Here is a tiny trained network, its code and every weight. The questions are about switching its units off for an input and a target symbol, where a switched-off unit gives its printed mean instead of its output.

import numpy as np


def w(rows, s, z=0):
    codes = np.array(rows[::2]) - 128.0
    scale = np.full(codes.shape[1], s)
    scale[-1] = z or s
    return codes * scale


def f(y):
    return np.maximum(y, 0)


def softmax(a):
    e = np.exp(a - a.max(-1, keepdims=True))
    return e / e.sum(-1, keepdims=True)


def log_softmax(a):
    a = a - a.max(-1, keepdims=True)
    return a - np.log(np.exp(a).sum(-1, keepdims=True))


def net(x, mask):
    ids = ['ΔΨβγεζμ'.index(c) for c in x.split()]
    T = len(ids)
    res = E[ids] + P[:T]
    r = res
    for j in range(3):
        rows = slice(2 * j, 2 * j + 2)
        q, k, v = (r @ M[0][rows].T for M in (Q, K, V))
        z = softmax(np.where(np.tri(T) > 0, q @ k.T / 2**0.5, -1e9)) @ v
        o = O[0][rows]
        res = res + np.where(mask[j], z, o[:, -1]) @ o[:, :-1]
    y = f(res @ A[0][:, :-1].T + A[0][:, -1])
    res = res + np.where(mask[3:7], y, B[0][:, -1]) @ B[0][:, :-1]
    return log_softmax(res[-1] @ U[:, :-1].T + U[:, -1])


Q, K, V, O, A, B = {}, {}, {}, {}, {}, {}
E = w([
[58,139,109,97,89,177],'Δ',
[157,180,217,116,166,246],'Ψ',
[114,164,130,154,51,112],'β',
[173,167,97,132,83,52],'γ',
[81,141,75,196,86,255],'ε',
[209,66,110,99,119,214],'ζ',
[158,148,80,193,167,142],'μ',
],0.018)
P = w([
[92,56,173,130,137,139],'0',
[124,68,160,172,94,174],'1',
[132,86,142,172,94,178],'2',
[141,113,135,170,90,166],'3',
[149,135,125,163,91,169],'4',
[155,157,110,153,88,167],'5',
[153,177,105,144,99,170],'6',
[157,198,95,141,99,161],'7',
[154,218,84,130,106,171],'8',
[147,227,77,126,107,179],'9',
[152,249,72,115,101,179],'10',
],0.011)
Q[0] = w([
[163,183,111,190,16,155],'h0',
[185,85,54,219,26,181],'h0',
[138,162,140,171,117,213],'h1',
[111,145,19,161,88,137],'h1',
[179,125,89,149,99,94],'h2',
[143,88,124,99,248,74],'h2',
],0.014)
K[0] = w([
[160,189,127,89,118,165],'h0',
[168,179,166,140,186,147],'h0',
[153,148,185,143,187,163],'h1',
[166,205,108,111,128,164],'h1',
[151,140,154,93,148,180],'h2',
[124,8,187,101,106,125],'h2',
],0.017)
V[0] = w([
[11,168,170,57,73,146],'h0',
[78,165,140,193,111,96],'h0',
[141,167,64,168,127,199],'h1',
[164,171,172,79,94,147],'h1',
[57,101,130,128,63,171],'h2',
[138,176,125,114,2,95],'h2',
],0.0099)
O[0] = w([
[113,71,115,249,254,113,113],'h0',
[196,132,171,247,96,106,88],'h0',
[154,151,243,126,164,153,254],'h1',
[72,82,143,119,133,114,204],'h1',
[93,113,188,80,184,99,181],'h2',
[60,11,107,138,37,41,176],'h2',
],0.009,0.0095)
A[0] = w([
[81,135,166,131,189,167,132],'n0',
[206,195,119,130,105,161,91],'n1',
[141,185,116,60,59,185,160],'n2',
[74,111,102,182,45,254,3],'n3',
],0.0076,0.0069)
B[0] = w([
[187,108,110,91,162,23,212],'n0',
[183,157,103,170,74,121,186],'n1',
[55,190,69,164,182,155,254],'n2',
[229,156,138,102,96,1,168],'n3',
],0.0087,0.0096)
U = w([
[234,101,96,90,93,35,99],'Δ',
[71,81,142,213,131,186,251],'Ψ',
[104,108,58,192,210,141,73],'β',
[176,172,97,149,137,132,221],'γ',
[101,118,79,40,140,145,155],'ε',
[173,73,112,113,134,175,129],'ζ',
[170,144,254,102,142,114,10],'μ',
],0.0072,0.0026)

Each question gives the input, a string of symbols that net reads in full, and the target symbol t.
The units are the heads (2 rows each of Q, K, V and O) and the neurons (one row each of A and B). Each row of codes is followed by its name. A weight is (code - 128) times the scale printed after its matrix; where a second scale follows, it is the last column's (O, A, B and U).
mask holds one flag per unit, heads first, then neurons. A switched-off unit (its flag False) gives its mean, the last column of its rows in O or B, instead of its output. The means were averaged over made-up inputs and are rounded, as every weight is.
A unit's drop is (log p(t) with every unit on - log p(t) with that unit switched off) / (log p(t) with every unit on - log p(t) with every unit switched off).
The circuit of an input: a set's keep is (log p(t) with only the set's units on - log p(t) with every unit switched off) / (log p(t) with every unit on - log p(t) with every unit switched off). Starting from all 7 units, units are removed one at a time, each time the one whose removal leaves the highest keep (on an exact tie, the one counted first), for as long as the keep stays at least 0.8.
circuit, biggest first: the units of the circuit, biggest drop first
most important unit: the unit with the biggest drop
top k neurons: the k neurons with the biggest drops, biggest first
drop when u is switched off: that unit's drop, to one decimal
input γ β ζ β β μ ε, target γ: circuit, biggest first : [n2; h0; n3; h1]
input ζ β γ ε, target μ: circuit, biggest first : [h1; n3]
input μ μ ε ε β β, target μ: circuit, biggest first : [h1; n2; h0]
input Δ β μ β Δ β ε Δ, target μ: top 2 neurons : [n2; n0]
input μ ζ β β ε β, target μ: circuit, biggest first : [h2; h1]
input μ β β Δ μ β β, target γ: circuit, biggest first : [h0; h2; n2; h1]
input Ψ β β γ Ψ Δ, target Δ: most important unit : n3
input Ψ Δ μ β Δ β β Ψ, target Ψ: circuit, biggest first : [h2; h0]
input ζ Ψ β β ζ μ β β, target Ψ: circuit, biggest first : [n0; n3]
input μ β Δ, target γ: top 3 neurons : [n2; n3; n1]
input μ β β Δ β β γ ζ μ γ, target γ: top 2 neurons : [n2; n1]
input β β μ Ψ γ Δ μ μ ε, target Δ: top 2 neurons : [n3; n0]
input Δ ε μ β β γ β, target Δ: circuit, biggest first : [h2; n2]
input Δ μ ε γ β ζ ζ, target ε: circuit, biggest first : [h0]
input Δ Ψ γ ε Δ β, target Ψ: top 2 neurons : [n0; n3]
input ζ ε ε β Δ β β γ β, target Δ: drop when h2 is switched off : 1.7
input Ψ ζ ζ μ Ψ ζ ζ γ β ε γ, target μ: drop when h1 is switched off : 0.5
input β β μ γ μ, target γ: drop when h2 is switched off : 0.2
input γ μ ζ, target γ: drop when h1 is switched off : 0.1
